Each row has a name. Each question is about the rows just above it. Places in a row count from 1.

(76): [-3.74, -0.78,  7.48, -0.11, -0.77,  2.00,  1.87,  0.05,  3.49,  1.75,
  2.86,  1.85,  0.25,  2.10, -0.64, -0.82,  0.24, -0.53, -0.96,  2.52,
  0.50,  0.31,  0.80, -1.17, -0.59,  0.04, -2.45,  0.66, -4.69,  5.69,
 -5.87,  1.70,  0.80, -0.06, -1.02, -4.17, -1.31, -0.23,  2.53, -1.45,
  1.31, -1.62,  1.62,  3.07,  1.36, -0.70, -0.62]
(154): [-2.19, -0.04, -0.15,  1.07, -3.07,  0.94, -0.38, -0.43, -5.06,  0.89,
  0.82, -0.96, -0.66,  0.49,  0.13, -2.02,  0.15, -2.29,  2.58, -3.69,
  2.16,  1.95, -0.13, -1.33,  1.06,  0.10, -1.12, -1.95, -1.86,  2.31,
 -2.10, -0.63,  1.96, -1.02, -1.64,  3.59,  1.71, -0.62, -0.23,  1.06,
  0.65,  0.14, -1.01,  0.96, -1.38, -1.69,  0.79]
(159): [-2.67,  2.06,  2.78,  2.71, -1.02,  0.77, -1.00, -0.07,  1.62, -0.49,
  2.84,  6.66,  0.24, -0.89,  0.64,  0.55,  0.72,  1.79,  2.31,  2.94,
  0.10,  1.39, -0.08, -1.04, -1.31,  1.38, -3.70,  3.36,  0.14, -1.85,
  0.80, -2.61,  4.52, -0.98, -1.05, -1.48,  0.48,  0.54,  3.89,  1.12,
  2.50, -1.55, -0.30,  1.47, -1.42, -0.37, -2.02]
(144): [ 5.02, -0.81, -2.18, -1.46, -7.24,  1.70,  0.68,  0.01,  0.43, -2.51,
  3.98,  0.14, -1.65,  1.38,  0.38, -2.26,  0.87, -0.36, -0.50,  1.39,
 -2.31,  0.27,  1.11,  0.82, -0.38,  0.20,  1.06, -0.08, -2.29,  1.25,
 -0.50, -0.73,  0.24,  0.51, -0.89, -0.13, -1.47,  1.02,  1.91, -1.19,
 -0.93, -0.50, -2.44, -0.82,  1.33,  2.61,  0.55]
(79): [ 2.24,  2.23, -8.49,  2.26, -4.02,  0.31, -0.80, -0.20,  2.11,  0.95,
  1.78, -1.95,  2.43, -1.77,  0.65,  0.57, -0.41,  5.37,  2.44,  1.56,
  1.17, -3.24, -0.26, -0.26, -0.93,  1.27,  0.22, -1.66, -1.91, -0.47,
  0.60, -0.75,  1.74, -0.35, -0.58, -1.37, -1.48, -2.51, -0.91, -0.23,
  4.23,  0.06, -0.76,  1.31,  0.35, -2.16,  0.64]
(133): [-1.86, -0.79, -1.47, -0.08,  5.82, -1.78, -0.94,  0.68, -2.49, -0.10,
 -0.14, -2.69,  0.36,  1.92,  0.37,  0.21, -0.64, -0.46, -1.89,  2.36,
 -0.65, -2.07,  1.50, -0.01, -0.79, -1.45,  1.90,  0.10,  0.58, -1.43,
 -1.96,  0.13,  2.66, -0.25,  0.48,  0.64,  0.00,  2.96, -1.57, -0.21,
 -1.78, -0.42, -0.01,  1.52, -3.28,  0.91,  0.12]
Changed (159): [-2.67,  2.06,  2.77,  2.71, -1.02,  0.77, -1.00, -0.07,  1.62, -0.49,
  2.84,  6.66,  0.24, -0.89,  0.64,  0.55,  0.72,  1.79,  2.31,  2.94,
  0.10,  1.39, -0.08, -1.04, -1.31,  1.38, -3.70,  3.36,  0.14, -1.85,
  0.80, -2.61,  4.52, -0.98, -1.05, -1.48,  0.48,  0.54,  3.89,  1.12,
  2.50, -1.55, -0.30,  1.47, -1.42, -0.37, -2.02]. Place and old value:
3, [2.78]
What comes right after [-0.37] in the named rows?
[-2.02]
What comes right after [3.49] in the named rows?
[1.75]
What comes right after [0.49] in the named rows?
[0.13]
The entry that follows [-0.47]:
[0.60]

